Each row is followed by its class.
[ -30 -251  -98  329  232 -128  302 -179  299  -62 -118   22   23   97
  168  193 -119  252   27   -6  -40   38   10  -20  191  108  170  134
 -142  354  139  -17  133 -135  115  230 -100   72] | (137)
[ -57 -215 -137  307  337    8  318  -92  141 -125  -73  -60  106  184
  155  151  -49  275   23   69  146   63   81  -35  216  106  148  149
 -195  173  248   22  178   18  148  130 -170  -31] | (218)
[ 380  295  102  113 -895    8 -437  -49  519 -593  107    3 -120  -94
   -2  192 -316 -153 -280  -90 -818  -73 -230  246 -602 -198  -52 -233
   34  359  200 -186 -687 -288   98  -65  -43  518] | (125)
[ -61   26 -117   95 -217  160  -11   39 -175 -166  -51   78   68  268
  435 -176 -156 -372  -80   46 -287  153 -198 -178   41 -186  -20 -275
   54 -106   16 -209 -278 -129   13  -49  100 -232] | (148)
[-138 -254 -114  200  313   50  344  -83  -63    4 -124  -33  115  169
  213   76  -57  222   81  -69  279   93  118 -156  251  105  157   85
  -77   91  179   96  182   -6   80   57 -156 -129] | (16)
[  93  154   95 -166 -321  -66 -297   69    4  -33   39   39  -87 -177
  -78   25  -14 -101  -35  -12 -124  -40 -126   81 -249  -22  -94 -138
   93  -32  -24  -24 -119 -142  -28 -122   43  139] | (125)
[ 323  112  128  160 -131    1 -429    6  281 -429  155 -171 -145  -69
 -241  318 -204  353  -65    1 -316  -54  184  444 -621    0  105   27
 -185  286  222   77  -18 -258  205 -117 -223  573] | (61)
[-237 -119 -146  103   12  107  226   34 -377   45 -170  125  153  313
  502 -230  -54 -482  -34   27  -60  195 -208 -296  423 -118  -63 -209
   96 -258   -8 -174  -33  -31  -85  -23   90 -515] | (125)
[ 225  159   47  117 -555  -30 -328   69  347 -454   82  -62 -131  -97
   27  101 -195   -8 -165  -22 -653   11 -189  157 -566  -39  -22 -130
  -76  397  122 -121 -367 -424  115    5  -77  421] | (137)
[  18  133  120 -204  -13  -12 -306  279 -363  174   95   44 -147 -123
 -162    9  156 -146   74   91   86   56   76  123  -57  115 -173   44
  -95 -423  -19  -16  215    6  -63 -214  109    9] | (28)
[ -24  106   96 -332  -99 -139 -187   76 -143  329   66  136 -154 -171
 -142  -44  250 -153   -4  -42   22  -37 -145  -22    4   31 -211  -23
   93 -210 -277  -59  -43   94 -181 -116  146 -105] | (212)
[  15  123   61 -201 -101    9 -266  159 -169  156  108    0 -112 -175
  -73  -95  229 -254   11  127   36   27  -25    5  -48   39 -196    4
  -21 -313  -60  -58   81   58 -101  -57  100   41] | (79)
[ 242   70  125  -95  497 -165 -205   -8  175  222  186 -115 -181 -370
 -541  432   50  580  220  126  436 -157  456  515 -264  362  120  440
 -403 -108   80  265  606  128    8  -29  -51  438] | (148)
[ 124  -33  -33   92  227 -108  -59  -26  273  -18   65  -55  -67 -112
 -149  278  -12  306   28   89   86  -39  145  222 -166  161   13  168
 -251   87  143   42  158   45  120  130  -68  345] | (218)
[-299 -212  -72   25 -136   12  412 -132  -72  139 -182  277  113  305
  420 -229   16 -444 -150 -114 -190  138 -455 -472  511 -167 -112 -289
  198  101 -220 -228 -427  -19 -237  -32  144 -569] | (212)
[ -11  -30   44   65  -84 -196  114 -121  207  117  -22   64 -100  -81
  -37   73  -12   66  -32  -48  -73  -33 -157  -28  137   56   53   67
  -64  217  -90  -50 -126  -32  -72   59   78   12] | (28)
[-249 -213 -161  122  195   -4  228    3 -374   57 -157  104  120  321
  417 -161    0 -308    5   21   20  266 -155 -258  446  -65  -20 -113
   44 -230   -2 -162   51   -2  -42   13   35 -476] | (61)
[  22 -257 -129  388  544   76  330 -183  161 -123  -67  -62  131  229
  134  347 -197  406  103  123  305   38  338   68  232  131  251  226
 -331  137  380   75  327  118  228  214 -154   85] | (218)
[ 464  369  213  -70 -261 -200 -645   39  565 -148  314 -109 -368 -473
 -539  311  -67  348  -54   39 -318 -221  164  605 -891   73   -2  137
 -162  274    5  105 -106 -167   70  -17    5  891] | (105)
[-280    1 -103 -381  332   72  -48  358 -845  644   26   99   53  -21
   53 -290  417 -435  211  206  594  194  -26 -234  430  115 -272   30
  -49 -837 -207  -61  416  234 -235 -110  144 -528] | (218)
[ 233   26   96  124  -13  -87   42 -149  540  -86   92  -26 -106 -227
 -325  330  -60  394  -54  -82 -118 -146   87  187 -291  102   96  235
 -137  369   78   85  -21  -95   54   48 -140  405] | (112)
[  43   44   44 -194  311 -125  -75    8 -117  473   90   36 -112 -256
 -250  138  157  167  202  -12  406  -59  154   96   16  105  -41  186
  -38 -215 -124  170  288  171 -122  -74   93   48] | (61)
[  87  140  115 -225 -103   76 -317  170 -219  124  118   26  -75  -65
   28   24  149 -139   51   38   61   76  124  123 -178   26 -132   -2
 -129 -387   46  -29   84  -21  -34 -134   57  142] | (16)
[ 152   41  -24  325 -331   72 -250    0  281 -733    0 -180   67  224
  210  105 -336 -168 -208   46 -653   86  -41  215 -402 -189   49 -241
    4  252  348 -116 -407 -157  229 -107 -125  328] | (105)
[ 262   84  150  103  624 -261  -76  -86  384  352  252 -117 -224 -507
 -642  658  114  753  310  119  540 -202  596  515 -250  496  162  659
 -512   39  192  317  610  238   62   65  -71  641] | (28)
[-222 -427 -154  385  527  -13  695 -337   77   26 -237   74  261  282
  271  131 -231  311   91  -44  377   21   73 -235  639   84  295   88
  -34  314  181   81  269   32   62  184 -158 -332] | (125)
[ -65 -135  -85  400 -365  -32  180 -124  283 -343  -59   90   45  278
  375  -66 -249 -237 -232 -117 -704  131 -354 -138   64 -163   -2 -231
  100  420  -49 -286 -537 -263  119   61   -1  -66] | (28)
[ -15   45  -15  -44 -399   70  -68   23  -73 -115   -6  146   30  215
  288 -167   40 -468 -152  -96 -435  203 -335 -164   51 -230 -147 -252
  164 -102  -97 -272 -444  -95  -77   15    9 -225] | (61)
[-142 -248 -141  359  -59   53  326 -113   95 -249 -154   46  110  317
  464  -60 -206  -25 -122 -146 -319  143 -180 -153  154  -64  125 -161
   15  313  108  -94 -199 -224  117    2  -97 -109] | (16)
[-284 -124  -80   20 -139  172  201   -7 -350  -13 -172  141  147  394
  470 -245   31 -521 -128  -47 -193  203 -310 -417  395 -184 -131 -318
  233 -147 -143 -212 -278    0  -98  -67   76 -604] | (212)
[ 131  328  148 -367 -256  -54 -423  226  -19  324  263   11 -243 -505
 -447  -50  358 -141   46  -34   64  -64  -12  188 -356  129 -249  147
   25 -231 -188  -21  107  -64 -160 -211   59  284] | (79)
[ 136  114    2  -28  -61 -113  -44  -45  281   80  101   59 -109 -185
 -141   84   27  113   -5  -42  -91  -73  -73  179 -183   67  -11   66
  -28  127 -135  -68  -51 -152  -22   26   34  214] | (148)
[  44 -110   -5   -4  771 -151   11   24 -106  360   32 -171  -45 -261
 -305  358   92  497  351  179  702  -77  534  183   72  335  155  523
 -419 -177  173  297  819  284   15  115  -91  174] | (137)
[-230  -27    4 -291   13  102 -108  228 -654  347  -54  109   53  109
  227 -358  170 -581  113   48  179  174 -144 -325  295 -133 -240 -205
  170 -509 -194  -58   91   89 -172 -124  224 -486] | (137)
[ 158  199   75 -111 -375  136 -307   92   48  -61  130   45 -110  -14
   75  -54    1 -181 -115  -79 -322  -14  -67   53 -344 -179 -142 -169
   33  -89  -41  -65 -276  -95    5  -44   68  225] | (16)
[  -7 -194   -7  169  421   20  211 -123   15  -51  -91  -91  107   58
  -70  247  -67  370   72   60  310  -20  254   39  170  156  177  198
 -182   46  245  144  409   93  137   50 -208   46] | (112)
[ -40  -56   33  -54 -121   88  -33   59 -125 -155  -44   13   48  162
  146  -39   -1 -170  -81  -57  -60  128  -43  -49   80  -47  -54 -135
   16 -128   75  -58  -77   -2   40  -74  -39  -74] | (16)
[ 180   59   82   55  152 -260  185 -189  516  271   81   45 -169 -309
 -250  326   57  432   82  -49  149 -177  106  125  -44  155  158  397
 -213  298  -25   69   53   64  -63  225   -5  283] | (28)
[ 114    2  106   99  309 -154   54 -147  416  154   64  -31  -68 -274
 -362  373    5  391   81   46  209 -166  223  188  -45  168   90  338
 -220  183   85  150  310  111   -6  111  -13  354] | (137)
[-106  -17  -13 -307  150  182  -89  159 -533  234   -1   35   84  116
   59 -128  109 -216  128   97  343   82   47  -63  246  -13 -103 -132
    7 -515  -46   25  246  142 -121 -155   58 -318] | (148)
[ 416  465  269 -446 -530    2 -866  258   97  -48  310 -106 -274 -465
 -506   32   63   11  -42   50 -226 -158   83  419 -899  -90 -202  -36
  -78  -46 -155   68 -175 -108  -53 -207  106  557] | (139)
[ 161  123   35 -188  404  100 -351  185 -344  215  131 -100  -56 -110
  -83  189  114   70  248  267  483  -27  493  252 -137  122  -62  200
 -245 -550  157  132  542  232   61   28   53  158] | (125)
[ 107 -113   -9  261  475  -49   52  -51  153  -54   50 -138   -9  -61
 -150  371  -84  489  133   31  276  -23  425  298  -57  248  203  332
 -385   42  339  199  516   94  200  -17 -247  389] | (16)
[ 118  160  198 -136 -483  -22 -451   75  -38 -182   94  -75  -81 -104
 -124   -3 -120 -177  -66   -1 -330  -13 -112  177 -372  -94  -87 -205
   58   39  -53   -8 -287 -143    4 -196   80  190] | (28)
[-351 -237 -195  162 -179  209  321  -48 -358 -240 -278  216  225  613
  735 -286 -180 -653 -205  -77 -392  287 -390 -506  481 -310  -92 -513
  280  -69  -25 -311 -428  -17    3   -1   71 -667] | (212)
[  61   33  193 -132 -279 -165  -99  -58  182  -27   64   33  -56 -155
 -197   87    6   58  -41  -69 -111  -41 -106  123  -75   14    1   24
   17  179  -51  -23 -175  -76  -61 -107   32   92] | (28)
[ -83  -89  -44  235 -515   56   69 -138  143 -408 -151  169   80  337
  510 -154 -281 -327 -269  -95 -637  118 -457 -204   60 -255   -5 -492
  230  336   16 -276 -551 -386   90    1   23 -131] | (125)
[ -68 -283 -171  370  636   41  584 -263  171  130 -182   64  113  195
  226  218  -68  378  131   72  403    8  207 -163  447  124  351  284
 -259  230  180   84  293  168   63  330  -55 -204] | (139)
[ -91  -66   21   -4  135  -62  272 -170  203  269    8   95   16  -97
  -50   35   41  182   19 -121  228  -80  -48 -124  110  -10   94   47
   36  170  -88   87   17  -36  -95   34   -1   16] | (16)
[  40  165   48 -189 -156  162 -381  226 -247  -30   79   -6  -85   19
 -134  -67   36 -320   -7   94  -20   48   50   96 -173 -164 -150 -211
   82 -290   27  -14 -101   62  -80 -177   46  117] | (105)
[  36  130   56 -384  437 -180 -124  174 -258  731  125   14 -160 -459
 -388  169  405  164  296  159  679  -95  247  104  114  378 -136  413
 -259 -517 -156  120  591  235 -269    1  108   13] | (125)
[ -87 -224 -152  353   45   13  260 -122   73 -290 -148   14  124  261
  345   51 -151   61  -62  -22 -165  164 -126 -144  133  -29  140  -60
   22  298  171  -87 -147 -162  122   86 -148 -139] | (61)
[ 368  203  104   85 -262   17 -393  -26  431 -380  177 -108 -116 -115
 -115  192 -119  178  -82   35 -391  -71  106  293 -622  -66   67   62
 -187  283  146   -2 -213  -86  187   63  -38  473] | (139)
[ 195   32   36  170  427 -143 -106  -64  390  -35  114 -152 -108 -224
 -391  438  -29  438   97  119  197 -119  411  391 -243  190  139  359
 -278  102  231  164  319  187   93   41  -97  522] | (105)
[  80   -1    7  -11  384 -198  162 -121  246  311   68   61 -106 -277
 -327  319  182  427  152    6  459  -64  191  119  101  198   87  388
 -116   28   45  152  319  173  -52  154  -71  172] | (61)
[ -85 -199 -103   91  537 -115  263  -54 -206  186 -100  -10   58   81
  132  104   79  212  151   16  406  114  160    1  362  152  138  248
 -163 -132   93   86  455  150   15   53 -120 -241] | (61)
[ 103  -51   29  162  169 -110   15 -135  283  -79   57 -101   21 -107
 -137  263  -12  379   58  -16   67  -12  152  180 -127   63  152  242
 -144  257  135  103  142   13   81   -9 -203  234] | (61)
[  54  170  110 -277   31   25 -408  260 -453  250  121  -46 -129  -83
  -23  -82  128 -188  128  157  108    2  115   78 -167   -4 -177  -34
 -108 -483  -74   14  183   15  -74 -129  190    9] | (28)
[  16  154  -14  -78 -740  301 -357  143 -249 -455   20   92   38  327
  414 -337 -282 -599 -236  -81 -667  151 -403 -126 -314 -421 -168 -700
  303  -54  -13 -204 -677 -312   40 -254   82 -141] | (148)
[ -30 -128  -18   84  688 -222  375 -222  245  400   30   72  -92 -218
 -290  409  167  673  191   22  591 -125  321  111  250  367  186  500
 -280  133   65  231  579  249  -38  204 -118   91] | (212)
[ 241  119   66   78 -683  -69 -195 -125  656 -337   36  126 -150 -118
   -2   75 -143   61 -273  -98 -710  -82 -403    0 -469 -156  -29 -248
   76  611  -99 -140 -666 -372   32   89   36  373] | (139)
[ 115  204   82 -242   25   72 -439  187 -200  183  125  -23  -85 -147
 -169   -2  188 -243   68  129   67   13  135  166 -256  -16 -181   32
 -109 -410 -100  -20  108  175  -67  -93  181   85] | (139)
[ -48    5 -140  -44 -358  169  -92   72 -293  -84  -58  170   29  385
  638 -280  -26 -682 -140   -9 -442  255 -357 -241   64 -359 -182 -462
  212 -226 -129 -299 -530 -114  -31   63  163 -351] | (61)
[ 170  112  107 -123   19 -144 -202  115   42   96  169  -40 -115 -325
 -300  153  137  185   83   47   65  -25  101  158 -289  208  -37  255
 -204  -93   62   64  204  -52   -4 -131 -108  251] | (112)
[   0  -38   68   73  193   21  -93   55 -130   29   32  -44   48   53
   64  138   15  -61   83   87    3   57  159   70    8   54  -36   66
 -165 -226  104    2  179   96   55 -113   25   16] | (28)
[-225 -406 -233  331  841   -4  666 -156  -57  108 -199  -34  195  242
  180  157   37  408  185   55  670  119  255 -181  626  259  295  292
 -152  130  232  136  531  147   89  224 -277 -299] | (105)
[  -6 -126   39  131  365  -91  221 -121  105  210  -42   -8   27  -51
  -38  304   28  279  125   35  257  -39  200   63  220  192  125  286
 -226    0   98   98  272  181  -16   54  -25   10] | (28)
[  78 -151  -72  276   11  102  109 -191  170 -298 -110   21   36  301
  337  111 -262  118  -79  -17 -216   47  -39  -71  -42 -175  159 -155
   15  307  145  -24 -208 -189  138  198  -67   20] | (61)
[  41 -120    2  111  536 -315  378 -181  360  442    8   25  -65 -322
 -284  352   93  501  204    4  471 -146  242  101  228  316  113  534
 -191  139  -29  161  385  216  -49  223   30  147] | (28)
[ -56   45   73 -151 -514   -4  -96   47  -10  -32   21  127   19   32
   91 -267  -26 -410 -124 -151 -375   88 -383 -196   -7 -224 -162 -295
  227  145 -213 -196 -432 -209 -108  -68   41 -137] | (137)
[ -41   60   24 -160 -264 -131   53   -9  163  205   34  156  -68 -130
 -102 -114  149 -148  -97  -60  -46   28 -334 -165  125  -22 -166  -47
   95   89 -265 -161 -286  -53 -151   67  109  -78] | (218)
[  69   23   27  -64 -371  117 -191   82  -59 -198   39   54   -3   43
  138 -107  -39 -218 -114  -10 -370   62 -212  -49 -248 -105 -162 -251
  109   31  -15  -61 -286 -208   35  -97   28   41] | (112)
[-185 -188 -221  287  419  164  379   -8 -264  -58 -208    5  123  375
  429  -14  -38  -74   59  145  278  177   66 -269  457   18  172  -28
  -64 -108  235   -5  170   64   43  149  -81 -347] | (105)
[  51 -246  -77  424  188   95  237 -233  317 -501 -102  -65  150  299
  233  280 -397  367  -67   56 -134   23  161  141    9  -13  272  -34
 -163  401  332   48   -9  -92  228   78 -161  116] | (148)
[ 208  -39   60  177  106 -274   25 -197  647 -133   89  -36  -96 -249
 -251  418  -95  531   16  -12  -19 -150  159  299 -229  184  152  287
 -176  410  224  105   65    5  122  124 -141  484] | (125)
[ -68   23   -5   57 -534 -103   79  -48  180 -119  -84  136  -56   73
  261 -194  -76 -260 -229  -65 -537   32 -478 -242   59 -200 -108 -271
  218  293 -220 -246 -587 -244  -79  100  171 -121] | (28)
[  61   88   33  105 -635   43 -103   42  219 -395  -17   40   18  121
  260 -120 -134 -410 -289 -152 -702  120 -346  -31 -235 -195 -118 -256
  100  172   -1 -288 -596 -309   12 -126   16   86] | (16)
[-169 -273  -76  114  560   70  437  -89 -187  299 -126   33  116   98
   95   63   92  121  172   33  553   35  207 -113  522  162  136  189
 -124 -107  133   96  452  143  -68   65 -127 -240] | (79)
[ -15 -122  -94  302  -36  -53  237 -214  268 -204  -67   62   37  137
  234  117 -275  130  -49  -63 -164   33  -74  -61   43  -11  194  -66
  -20  387  161  -59 -209 -141   98  170  -84   13] | (125)
[ -11 -225  -77  494   26  125  254 -188  298 -349  -98   15  114  223
  335  172 -296   -3  -99  -36 -389   50  -17  -24    0  -37  176  -90
  -64  364  250  -99 -132 -221  169  -25 -100   97] | (79)
[ 282    7   78  119  292 -175  -75 -120  434 -124  124 -185 -107 -263
 -399  462 -137  668  120   57  175 -140  355  468 -287  310  227  379
 -361  261  215  240  320   77  133   50 -185  492] | (148)
[ 211  238  291 -281 -582 -373 -352  -86  648  153  149  170 -305 -459
 -505   69   69  -71 -172  -90 -318 -191 -338  121 -275  -93 -218  -42
   82  299 -252 -108 -434 -109 -217    2  221  495] | (137)
